Below are the code and all the weights of a small trained network. Each question names an input and a class and asks about switching units off, where a switched-off unit gives its printed mean instead of its output.

import numpy as np


def w(rows, s, z=0):
    codes = np.array(rows[::2]) - 128.0
    scale = np.full(codes.shape[1], s)
    scale[-1] = z or s
    return codes * scale


def f(y):
    return np.maximum(y, 0)


def log_softmax(a):
    a = a - a.max(-1, keepdims=True)
    return a - np.log(np.exp(a).sum(-1, keepdims=True))


def net(x, mask):
    res = np.array(x, float).reshape(1, 7) / 4 @ E
    y = f(res @ A[0][:, :-1].T + A[0][:, -1])
    res = res + np.where(mask, y, B[0][:, -1]) @ B[0][:, :-1]
    return log_softmax(res[-1] @ U[:, :-1].T + U[:, -1])


A, B = {}, {}
E = w([
[100,83,171,198,119,147,43,46,129,180,120,182],'x0',
[132,205,163,175,125,61,69,124,84,86,85,169],'x1',
[197,122,69,124,125,87,87,65,79,162,161,68],'x2',
[106,133,110,90,128,142,121,127,119,126,128,165],'x3',
[73,183,167,146,113,217,74,174,38,128,236,32],'x4',
[188,188,109,141,195,154,95,166,183,196,146,174],'x5',
[115,113,246,64,186,61,111,61,138,133,150,112],'x6',
],0.011)
A[0] = w([
[136,169,111,100,156,71,177,180,139,95,117,80,89],'n1',
[109,57,121,109,118,187,172,126,163,168,203,108,114],'n2',
[100,58,146,182,113,171,82,107,141,193,103,133,2],'n3',
[144,169,109,93,143,135,158,195,116,103,132,115,30],'n4',
[118,141,26,188,65,156,152,125,108,113,116,144,163],'n5',
[150,200,131,151,246,154,105,166,174,183,170,151,41],'n6',
[149,130,75,67,129,90,98,122,78,147,158,126,229],'n7',
[129,138,194,117,169,102,145,110,150,110,143,108,44],'n8',
[46,76,138,132,71,95,149,119,73,86,106,92,17],'n9',
[151,118,151,161,101,147,71,113,115,122,131,186,76],'n10',
[108,117,166,54,168,83,136,87,103,144,173,140,14],'n11',
[115,196,145,170,109,68,116,154,68,98,137,167,91],'n12',
[53,138,150,119,151,152,125,167,183,83,109,143,126],'n13',
[127,114,148,164,99,146,121,152,138,131,131,152,51],'n14',
[103,144,181,140,164,161,175,156,147,85,120,151,58],'n15',
[98,162,170,116,118,182,86,181,70,158,166,77,11],'n16',
],0.012,0.0031)
B[0] = w([
[50,69,159,74,143,94,98,151,89,129,124,132,216],'n1',
[186,68,141,153,195,151,125,136,142,74,187,187,223],'n2',
[56,112,125,55,153,132,84,173,73,127,113,89,199],'n3',
[73,96,164,89,145,147,101,143,89,139,131,99,206],'n4',
[149,131,202,132,46,212,138,182,143,205,140,126,234],'n5',
[124,166,61,92,99,247,186,52,87,72,87,114,253],'n6',
[94,90,78,254,96,105,52,127,126,130,109,94,191],'n7',
[127,160,209,86,98,181,137,133,160,156,163,123,178],'n8',
[160,174,52,60,145,212,205,71,105,86,98,95,208],'n9',
[75,109,144,84,170,130,107,140,93,140,137,117,178],'n10',
[172,225,211,111,80,141,111,162,168,163,137,129,188],'n11',
[177,65,153,159,160,151,138,139,80,66,184,230,198],'n12',
[145,107,85,211,67,117,58,87,180,87,119,68,198],'n13',
[129,158,89,156,96,146,110,190,101,145,126,129,154],'n14',
[138,117,101,148,120,50,86,106,190,104,139,49,188],'n15',
[133,62,144,152,132,85,174,101,177,223,44,169,242],'n16',
],0.0087,0.016)
U = w([
[140,195,197,108,55,161,140,178,160,169,187,121,78],'0',
[150,175,67,78,138,157,194,75,94,103,107,93,85],'1',
[35,105,135,58,177,113,85,174,104,138,138,104,76],'2',
[134,72,131,113,131,58,192,101,200,204,5,201,125],'3',
[192,89,150,149,184,138,125,141,131,61,225,203,113],'4',
[136,125,92,200,89,100,51,84,147,119,171,33,115],'5',
[122,128,138,118,120,128,131,124,142,133,146,129,247],'6',
[77,173,111,149,135,95,199,122,150,163,197,140,159],'7',
],0.011,0.015)

Each question gives the input, the list of numbers given to net, and the class t.
The units are the neurons (one row each of A and B). Each row of codes is followed by its name. A weight is (code - 128) times the scale printed after its matrix; where a second scale follows, it is the last column's (A, B and U).
mask holds one flag per neuron, in row order. A switched-off neuron (its flag False) gives its mean, the last column of its row in B, instead of its output. The means were averaged over made-up inputs and are rounded, as every weight is.
A unit's drop is (log p(t) with every unit on - log p(t) with that unit switched off) / (log p(t) with every unit on - log p(t) with every unit switched off).
The circuit of an input: a set's keep is (log p(t) with only the set's units on - log p(t) with every unit switched off) / (log p(t) with every unit on - log p(t) with every unit switched off). Starting from the 12 units with the biggest drops (on a tie, the unit counted first), units are removed one at a time, each time the one whose removal leaves the highest keep (on an exact tie, the one counted first), for as long as the keep stays at least 0.8.
units of the circuit, in order: the units of the circuit, biggest drop first
unit that matters most: the unit with the biggest drop
top k neurons: the k neurons with the biggest drops, biggest first
drop when u is switched off: that unit's drop, to one decimal
input [4,0,-5,-2,0,-6,6], class 0: top 2 neurons	n11, n6
input [6,-1,5,6,6,0,3], class 2: top 3 neurons	n3, n10, n13
input [-7,0,-5,-6,-2,0,-1], class 2: top 2 neurons	n1, n4
input [5,-7,0,6,4,4,8], class 0: top 3 neurons	n11, n12, n8
input [-6,8,-5,0,-2,2,-4], class 4: units of the circuit, in order	n12
input [8,8,1,7,4,1,1], class 2: top 3 neurons	n10, n3, n2
input [5,-7,1,-8,8,-7,-6], class 3: top 2 neurons	n16, n6
input [7,2,6,-2,2,-3,-7], class 0: top 2 neurons	n5, n1
input [7,-2,-3,-7,-4,7,-5], class 1: top 2 neurons	n6, n1
input [-8,-7,-8,4,1,7,-3], class 2: top 2 neurons	n4, n1
input [8,-7,6,3,-8,4,0], class 2: top 2 neurons	n3, n16
input [-3,-6,5,-1,1,5,2], class 4: top 3 neurons	n2, n9, n13
input [4,0,1,6,-5,3,-6], class 0: units of the circuit, in order	n16, n5
input [5,-6,8,2,1,-8,7], class 1: top 4 neurons	n9, n5, n13, n15
input [3,7,2,5,6,-3,-3], class 4: top neuron	n12
input [1,-3,-8,-6,-6,4,8], class 0: units of the circuit, in order	n8, n16
input [2,4,-2,3,-2,8,-3], class 1: drop when n6 is switched off	0.7
input [6,2,6,4,1,-5,-8], class 0: drop when n5 is switched off	1.2
input [-2,2,3,2,0,1,7], class 0: drop when n6 is switched off	0.0
input [-7,5,4,2,6,6,-4], class 2: unit that matters most	n4
